Below is a small trained network, with its code and all its weights. Each question gives an input and a class and asks what happens when units are switched off, that is, made to give their printed mean instead of their output.

import numpy as np


def w(rows, s, z=0):
    codes = np.array(rows[::2]) - 128.0
    scale = np.full(codes.shape[1], s)
    scale[-1] = z or s
    return codes * scale


def f(y):
    return y / 2 * (1 + np.tanh(0.7978845608 * (y + 0.044715 * y**3)))


def log_softmax(a):
    a = a - a.max(-1, keepdims=True)
    return a - np.log(np.exp(a).sum(-1, keepdims=True))


def net(x, mask):
    res = np.array(x, float).reshape(1, 5) / 4 @ E
    y = f(res @ A[0][:, :-1].T + A[0][:, -1])
    res = res + np.where(mask, y, B[0][:, -1]) @ B[0][:, :-1]
    return log_softmax(res[-1] @ U[:, :-1].T + U[:, -1])


A, B = {}, {}
E = w([
[188,114,105,223,89,130,139,211,178,227],'x0',
[126,220,214,163,65,158,83,48,178,58],'x1',
[58,151,53,93,46,215,187,120,102,125],'x2',
[133,192,70,112,76,98,41,188,103,76],'x3',
[2,104,93,218,137,30,139,161,124,94],'x4',
],0.0099)
A[0] = w([
[121,74,56,119,104,222,107,163,88,166,115],'n1',
[96,124,102,208,124,51,125,178,159,138,251],'n2',
[158,66,108,121,130,165,198,162,145,204,201],'n3',
[66,170,59,93,113,77,118,101,65,53,170],'n4',
[130,183,153,156,102,148,131,56,144,65,115],'n5',
[106,212,172,87,33,228,149,123,156,88,131],'n6',
[119,100,47,81,65,183,119,163,93,168,210],'n7',
[99,117,164,255,160,40,113,151,184,120,133],'n8',
[180,119,151,140,187,130,89,149,180,140,170],'n9',
[147,187,208,133,122,168,104,60,160,88,217],'n10',
[149,44,155,112,230,135,167,83,91,165,116],'n11',
[165,184,168,61,93,138,84,162,117,101,172],'n12',
],0.0085,0.003)
B[0] = w([
[147,181,101,112,114,184,178,197,137,107,208],'n1',
[94,89,104,192,123,89,158,215,127,125,247],'n2',
[135,134,142,62,66,157,212,177,60,218,238],'n3',
[50,151,54,122,190,103,95,127,67,64,243],'n4',
[93,53,153,140,96,158,111,87,88,86,209],'n5',
[130,118,62,173,38,196,124,41,122,87,251],'n6',
[141,203,18,133,136,180,174,161,205,127,230],'n7',
[144,2,197,168,94,130,52,231,169,144,251],'n8',
[179,155,175,90,154,88,57,158,71,215,189],'n9',
[136,99,168,152,116,230,87,31,56,145,244],'n10',
[85,53,227,69,169,78,183,76,202,192,223],'n11',
[193,205,73,103,137,103,67,93,175,78,202],'n12',
],0.008,0.011)
U = w([
[247,196,159,104,149,120,68,104,102,177,151],'0',
[132,76,218,45,192,84,186,108,158,185,187],'1',
[137,82,138,255,88,66,139,227,154,188,195],'2',
[165,176,94,71,97,180,223,191,136,196,46],'3',
[50,153,64,95,190,68,138,151,79,53,215],'4',
[133,119,121,178,45,203,138,29,121,115,169],'5',
[202,179,68,101,131,154,115,145,219,44,73],'6',
[149,79,199,164,143,147,69,151,126,100,5],'7',
],0.0084,0.0017)

Each question gives the input, the list of numbers given to net, and the class t.
The units are the neurons (one row each of A and B). Each row of codes is followed by its name. A weight is (code - 128) times the scale printed after its matrix; where a second scale follows, it is the last column's (A, B and U).
mask holds one flag per neuron, in row order. A switched-off neuron (its flag False) gives its mean, the last column of its row in B, instead of its output. The means were averaged over made-up inputs and are rounded, as every weight is.
A unit's drop is (log p(t) with every unit on - log p(t) with that unit switched off) / (log p(t) with every unit on - log p(t) with every unit switched off).
The circuit of an input: a set's keep is (log p(t) with only the set's units on - log p(t) with every unit switched off) / (log p(t) with every unit on - log p(t) with every unit switched off). Starting from all 12 units, units are removed one at a time, each time the one whose removal leaves the highest keep (on an exact tie, the one counted first), for as long as the keep stays at least 0.8.
units of the circuit, in order: the units of the circuit, biggest drop first
k most important neurons: the k neurons with the biggest drops, biggest first
drop when u is switched off: that unit's drop, to one decimal
input [2,4,-4,6,-1], class 0: 2 most important neurons -> (n12; n9)
input [2,-7,2,7,3], class 3: units of the circuit, in order -> (n7)
input [1,1,4,-5,2], class 3: units of the circuit, in order -> (n10; n8)
input [7,7,-5,-7,-2], class 7: 2 most important neurons -> (n10; n8)
input [-1,0,-5,-3,2], class 1: 2 most important neurons -> (n11; n6)
input [8,-5,1,-1,1], class 3: 2 most important neurons -> (n3; n1)
input [8,-1,-2,4,-6], class 3: 2 most important neurons -> (n3; n10)
input [2,0,-7,-6,0], class 1: drop when n11 is switched off -> 1.0
input [3,-1,5,-8,2], class 3: drop when n3 is switched off -> 0.1
input [7,3,3,-7,-1], class 3: drop when n3 is switched off -> 0.5
